Small tables with named rows and columns. After each table, cells are looked up by row and column.

Suk =
         Luv  Rifise  Rovozuf  Kog  Posezod  Viz  Sagig  Ges  Favid  Lim
Gutetoz   65     148      108  197       97  161    177   89    114  199
Bov       58     145      109  197      101  164    181   93    110  203
Vitipo   141     109      184  204      218  159    126   86     77   90

Vitipo, Lim: 90
Bov, Rovozuf: 109
Vitipo, Kog: 204
Gutetoz, Rovozuf: 108
Bov, Sagig: 181
Bov, Favid: 110
Vitipo, Posezod: 218
Gutetoz, Posezod: 97
Vitipo, Sagig: 126
Gutetoz, Lim: 199
Bov, Luv: 58
Bov, Rifise: 145
Gutetoz, Rifise: 148
Bov, Viz: 164
Gutetoz, Luv: 65
Vitipo, Favid: 77
Bov, Lim: 203
Vitipo, Ges: 86
Bov, Kog: 197
Vitipo, Rovozuf: 184

Varig:
	Duposi	Tapire	Niz
Gere	70	189	109
Guz	75	158	166
Kofu	84	60	87
Sud	108	170	214
Fuge	114	187	180
Rerad	119	155	221
Lup	46	174	104
Rufure	80	158	162
Tila	145	125	121
Piliz	151	77	129
Bap	120	49	115
Ded	99	62	131
Tofidi	62	172	111
Getep	167	133	227

Niz of Bap is 115
Niz of Fuge is 180
Tapire of Piliz is 77
Niz of Tofidi is 111
Niz of Guz is 166
Niz of Kofu is 87
Duposi of Tofidi is 62
Duposi of Piliz is 151
Duposi of Guz is 75
Duposi of Gere is 70
Duposi of Sud is 108
Tapire of Tila is 125
Tapire of Guz is 158

Table Penag
         Gogomok  Padigem  Rirufa  Lom  Zulid  Bonofi  Dagulo  Legesu  Degefiz
Kes         -119     -134    -274  506     10     -46    -367      26     -233
Rus         -217      -90      86   97   -484    -169    -306    -293     -377
Mem         -295     -117      26  207   -286     -31    -381    -131     -375
Gokepit      156      -60    -173   51   -518    -488     -80    -453     -162
Bup           92     -121    -470  771    111    -137    -344      66     -131
Tevado       183        1    -159  648   -492    -402    -268    -339     -263
Posazog      100      -21    -180  782   -332    -256    -356    -192     -297
Parepo       297     -158    -656   94     56    -447      14    -161      130
Danop       -267     -212    -259  152    116      42    -332      83     -204
Likav        572      -18    -544  500   -360    -704      14    -429       45

Bonofi of Parepo: -447
Lom of Bup: 771
Rirufa of Mem: 26
Bonofi of Likav: -704
Lom of Danop: 152
Degefiz of Parepo: 130
Legesu of Tevado: -339
Legesu of Bup: 66
Degefiz of Gokepit: -162
Padigem of Rus: -90
Padigem of Bup: -121

Table Tudivi
,Mup,Fuleles,Vaboke
Patuk,0.645,0.419,0.180
Vezuto,0.091,0.116,0.053
Fum,0.343,0.563,0.249
Febobu,0.169,0.271,0.102
Mit,0.751,0.621,0.130

What is the Fuleles of Vezuto in Tudivi?
0.116
What is the Vaboke of Febobu in Tudivi?
0.102
What is the Fuleles of Patuk in Tudivi?
0.419
What is the Vaboke of Patuk in Tudivi?
0.180
What is the Vaboke of Mit in Tudivi?
0.130
What is the Mup of Vezuto in Tudivi?
0.091
What is the Mup of Mit in Tudivi?
0.751
What is the Mup of Patuk in Tudivi?
0.645
What is the Fuleles of Fum in Tudivi?
0.563
What is the Mup of Febobu in Tudivi?
0.169

Vadupu:
	Lova	Vireve
Nakado	3.931	6.619
Renima	6.459	2.198
Fuva	3.799	4.268
Lufi	3.757	4.372
Mab	8.370	2.141
Dupo	0.429	5.377
Mirem	4.968	7.423
Ludabat	4.188	4.955
Zedazep	3.874	4.168
Kom	3.777	5.245
Kuv	1.442	7.560
Taz	4.814	7.413
Gulomip	4.754	7.297

Vireve of Nakado = 6.619
Vireve of Gulomip = 7.297
Lova of Fuva = 3.799
Vireve of Kuv = 7.560
Vireve of Lufi = 4.372
Vireve of Taz = 7.413
Which row has the largest Vireve? Kuv

Kudobav
         Napugom  Tuvi  Povir  Vebim  Gupalod   Zor  Sule  Kibodo
Bivi        4461  4167   4445   4376     4635  4518  4432    4427
Lipus       7170  7216   6060   9363      521  1283  9192    3049
Topemon     4122  5798   4664   3256     2765  3374  4158    5613
Danamo      4599  6137   4344   4219     4093  3913  4368    3889
Vom         4494  4438   4468   4502     4428  4407  4515    4408

Sule of Vom = 4515
Gupalod of Danamo = 4093
Zor of Topemon = 3374
Povir of Bivi = 4445
Tuvi of Danamo = 6137
Vebim of Danamo = 4219
Napugom of Danamo = 4599
Tuvi of Bivi = 4167
Vebim of Topemon = 3256
Povir of Danamo = 4344
Zor of Vom = 4407
Povir of Vom = 4468
Povir of Topemon = 4664
Napugom of Vom = 4494
Gupalod of Lipus = 521
Sule of Danamo = 4368
Zor of Danamo = 3913

Table Vin
fields: Sot, Vimesan, Safip, Baposug, Kele, Bil, Tinola, Besuro
Dafun: [144, 198, 162, 149, 170, 160, 186, 56]
Kizov: [172, 194, 186, 156, 172, 117, 211, 44]
Kab: [106, 165, 226, 147, 157, 128, 177, 96]
Zonalo: [143, 195, 169, 166, 174, 147, 182, 32]
Kuriv: [131, 136, 212, 136, 188, 174, 223, 93]
Dafub: [140, 156, 180, 140, 152, 88, 192, 127]

What is the Safip of Kab in Vin? 226
What is the Tinola of Kizov in Vin? 211
What is the Bil of Kab in Vin? 128
What is the Sot of Dafun in Vin? 144
What is the Bil of Dafub in Vin? 88
What is the Baposug of Zonalo in Vin? 166
What is the Sot of Dafub in Vin? 140
What is the Vimesan of Dafub in Vin? 156
What is the Vimesan of Kuriv in Vin? 136
What is the Kele of Dafub in Vin? 152
What is the Baposug of Kizov in Vin? 156
What is the Besuro of Kab in Vin? 96
What is the Sot of Zonalo in Vin? 143
What is the Baposug of Dafun in Vin? 149
What is the Safip of Zonalo in Vin? 169
What is the Besuro of Kuriv in Vin? 93
What is the Bil of Zonalo in Vin? 147
What is the Baposug of Kuriv in Vin? 136
What is the Sot of Kab in Vin? 106
What is the Baposug of Dafub in Vin? 140

Duvifod.tsv
	Zubip	Gup
Gok	187	-512
Palep	94	-468
Rez	769	-852
Fal	427	-671
Buga	72	-479
Papuli	-306	-235

Gup of Palep is -468
Gup of Gok is -512
Zubip of Papuli is -306
Gup of Buga is -479
Gup of Rez is -852
Zubip of Gok is 187
Zubip of Fal is 427
Zubip of Palep is 94
Gup of Papuli is -235

Pak:
         Sodi   Ded  Kiruzu   Geg
Vom      0.54  0.55    0.10  0.66
Bikazup  0.74  0.75    0.05  0.63
Bovo     0.60  0.61    0.05  0.64
Lutozab  0.67  0.68    0.03  0.63
Zumaf    0.71  0.72    0.04  0.62
Numuda   0.82  0.81    0.12  0.65
Zut      0.64  0.65    0.03  0.63
Siru     0.57  0.58    0.07  0.65
Genonal  0.51  0.53    0.15  0.68
Keru     0.77  0.77    0.07  0.63
Detu     0.80  0.79    0.09  0.64

Detu, Kiruzu -> 0.09
Genonal, Geg -> 0.68
Detu, Sodi -> 0.80
Siru, Ded -> 0.58
Siru, Kiruzu -> 0.07
Siru, Geg -> 0.65
Genonal, Kiruzu -> 0.15
Bikazup, Sodi -> 0.74
Which row has the largest Kiruzu? Genonal

Zov
|  | Rorima | Gemifa | Leg | Zirulav | Tuf | Nodeta | Kemuvu |
|---|---|---|---|---|---|---|---|
| Fitimal | -31 | 43 | 57 | 46 | -37 | -15 | -6 |
| Mivu | -73 | 60 | 50 | 62 | -16 | 22 | -11 |
| Loke | -60 | 54 | 48 | 65 | -22 | -8 | -6 |
| Muku | -28 | 45 | 56 | 48 | -40 | -14 | -6 |
| Kib | -79 | 60 | 41 | 81 | -11 | -21 | -1 |
| Mivo | -87 | 72 | 47 | 73 | -13 | 38 | -17 |

Mivo, Gemifa -> 72
Fitimal, Nodeta -> -15
Kib, Gemifa -> 60
Kib, Leg -> 41
Mivu, Gemifa -> 60
Muku, Kemuvu -> -6
Loke, Tuf -> -22
Mivo, Kemuvu -> -17
Fitimal, Gemifa -> 43

Galunog =
cols = Lilap, Kileb
Mor: [-226, 144]
Bapefo: [-372, 240]
Naro: [-496, 205]
Gapo: [838, 589]
Lesodaz: [-830, 632]
Nukitef: [-508, 375]
Ritego: [-276, 124]
Vovumo: [-413, 74]

Lilap of Vovumo is -413
Kileb of Nukitef is 375
Kileb of Gapo is 589
Lilap of Lesodaz is -830
Lilap of Ritego is -276
Lilap of Nukitef is -508
Lilap of Bapefo is -372
Lilap of Mor is -226
Kileb of Lesodaz is 632
Kileb of Ritego is 124
Lilap of Naro is -496
Lilap of Gapo is 838
Kileb of Bapefo is 240
Kileb of Vovumo is 74

Goli =
	Luti	Ginekef	Lil
Sugip	990	713	628
Zuru	836	764	609
Fozale	649	996	801
Lan	547	660	579
Tulalam	806	954	963
Sop	726	956	852
Zoden	695	888	870
Komuzuk	765	763	878
Taz	508	651	965
Defekag	782	841	844
Rarezi	699	126	769
Sef	779	637	851

Fozale, Luti => 649
Defekag, Luti => 782
Zoden, Ginekef => 888
Tulalam, Lil => 963
Rarezi, Luti => 699
Defekag, Lil => 844
Taz, Ginekef => 651
Sef, Lil => 851
Zuru, Lil => 609
Lan, Luti => 547
Taz, Lil => 965
Sugip, Lil => 628
Komuzuk, Luti => 765
Sef, Luti => 779
Sop, Ginekef => 956
Lan, Lil => 579
Sugip, Ginekef => 713
Komuzuk, Ginekef => 763
Row with the largest Lil: Taz

